Below are the code and all the weights of a small trained network. Each question names an input and a class and asks about switching units off, where a switched-off unit gives its printed mean instead of its output.

import numpy as np


def w(rows, s, z=0):
    codes = np.array(rows[::2]) - 128.0
    scale = np.full(codes.shape[1], s)
    scale[-1] = z or s
    return codes * scale


def norm(h):
    return h / np.sqrt((h * h).mean(-1, keepdims=True) + 1e-5)


def f(y):
    return np.maximum(y, 0)


def log_softmax(a):
    a = a - a.max(-1, keepdims=True)
    return a - np.log(np.exp(a).sum(-1, keepdims=True))


def net(x, mask):
    res = np.array(x, float).reshape(1, 4) / 4 @ E
    u = 0
    for l in range(2):
        y = f(norm(res) @ A[l][:, :-1].T + A[l][:, -1])
        res = res + np.where(mask[u : u + 6], y, B[l][:, -1]) @ B[l][:, :-1]
        u += 6
    return log_softmax(norm(res)[-1] @ U[:, :-1].T + U[:, -1])


A, B = {}, {}
E = w([
[220,126,25,132,207,59,254,108,192,71,151],'x0',
[143,148,117,117,116,125,124,132,134,137,126],'x1',
[35,121,44,104,206,60,49,198,190,106,143],'x2',
[132,163,1,234,98,166,95,101,78,109,185],'x3',
],0.0079)
A[0] = w([
[192,119,91,160,145,117,255,127,168,116,175,55],'0.n0',
[176,135,169,151,109,217,222,47,96,125,125,13],'0.n1',
[154,100,212,19,163,96,230,95,138,145,60,18],'0.n2',
[188,128,173,122,45,148,209,57,92,172,145,22],'0.n3',
[163,140,28,247,99,173,124,80,72,115,189,3],'0.n4',
[99,116,65,130,178,93,104,147,152,156,100,44],'0.n5',
],0.0074,0.0038)
B[0] = w([
[162,145,134,83,162,37,136,12,62,173,120,245],'0.n0',
[182,176,232,207,151,151,87,136,199,153,44,231],'0.n1',
[86,179,70,104,69,216,210,209,116,42,198,248],'0.n2',
[191,40,152,254,215,172,34,186,116,107,69,232],'0.n3',
[62,204,97,69,49,206,179,218,123,38,185,254],'0.n4',
[131,96,112,176,166,95,114,164,117,122,126,186],'0.n5',
],0.0073,0.007)
A[1] = w([
[75,166,137,142,69,196,56,99,78,195,130,43],'1.n0',
[131,71,191,2,131,147,161,201,182,144,89,41],'1.n1',
[165,173,109,177,169,139,217,72,142,112,129,225],'1.n2',
[93,102,76,125,191,109,69,167,176,149,125,22],'1.n3',
[67,154,109,111,191,82,116,185,149,104,174,24],'1.n4',
[96,94,175,126,94,193,50,112,58,206,73,5],'1.n5',
],0.0091,0.0017)
B[1] = w([
[96,103,97,46,189,73,188,99,145,126,146,242],'1.n0',
[119,197,12,163,54,149,107,123,89,58,232,230],'1.n1',
[21,63,135,79,105,86,53,130,152,201,140,248],'1.n2',
[255,128,232,205,96,173,143,138,125,131,24,214],'1.n3',
[144,121,227,167,126,224,92,111,99,191,74,255],'1.n4',
[164,109,82,95,158,33,182,69,177,150,115,248],'1.n5',
],0.0087,0.0071)
U = w([
[197,120,183,229,154,182,114,140,116,142,52,254],'0',
[74,172,91,120,69,191,155,185,100,72,180,27],'1',
[117,98,103,68,193,6,154,48,127,168,121,82],'2',
],0.013,0.0016)

Each question gives the input, the list of numbers given to net, and the class t.
The units are the neurons (one row each of A and B). Each row of codes is followed by its name. A weight is (code - 128) times the scale printed after its matrix; where a second scale follows, it is the last column's (A, B and U).
mask holds one flag per neuron, layer by layer. A switched-off neuron (its flag False) gives its mean, the last column of its row in B, instead of its output. The means were averaged over made-up inputs and are rounded, as every weight is.
A unit's drop is (log p(t) with every unit on - log p(t) with that unit switched off) / (log p(t) with every unit on - log p(t) with every unit switched off).
unit that matters most: the unit with the biggest drop
top k neurons: the k neurons with the biggest drops, biggest first
top k neurons in layer l: the k neurons of layer l with the biggest drops, biggest first
drop when u is switched off: that unit's drop, to one decimal
input [-4,2,-4,7], class 1: unit that matters most	0.n4
input [7,5,-4,2], class 2: top 2 neurons	0.n0, 1.n2
input [-7,8,7,5], class 0: top 3 neurons in layer 1	1.n3, 1.n4, 1.n2
input [-6,3,-5,5], class 2: top 4 neurons in layer 1	1.n0, 1.n5, 1.n4, 1.n3
input [6,5,1,5], class 2: top 2 neurons in layer 1	1.n1, 1.n2
input [4,7,4,-4], class 0: top 2 neurons in layer 0	0.n4, 0.n5
input [1,7,-4,5], class 1: top 3 neurons	0.n4, 1.n3, 1.n4
input [2,3,-7,-8], class 1: top 2 neurons	0.n2, 1.n1
input [-5,4,-4,1], class 2: top 2 neurons	1.n5, 1.n0
input [-4,3,-3,-4], class 1: top 3 neurons	0.n2, 0.n0, 1.n1
input [-3,-5,-7,-8], class 1: top 3 neurons in layer 0	0.n2, 0.n0, 0.n5
input [-4,4,-2,-3], class 2: top 2 neurons	1.n5, 0.n4
input [-5,0,8,-6], class 0: top 2 neurons	1.n3, 0.n4
input [5,-5,-1,2], class 2: unit that matters most	0.n0
input [1,2,5,-4], class 0: top 2 neurons in layer 1	1.n3, 1.n4
input [5,-8,7,1], class 0: drop when 1.n3 is switched off	0.1
input [3,4,8,5], class 0: drop when 1.n2 is switched off	0.0
input [-3,2,-2,0], class 2: drop when 1.n3 is switched off	0.1
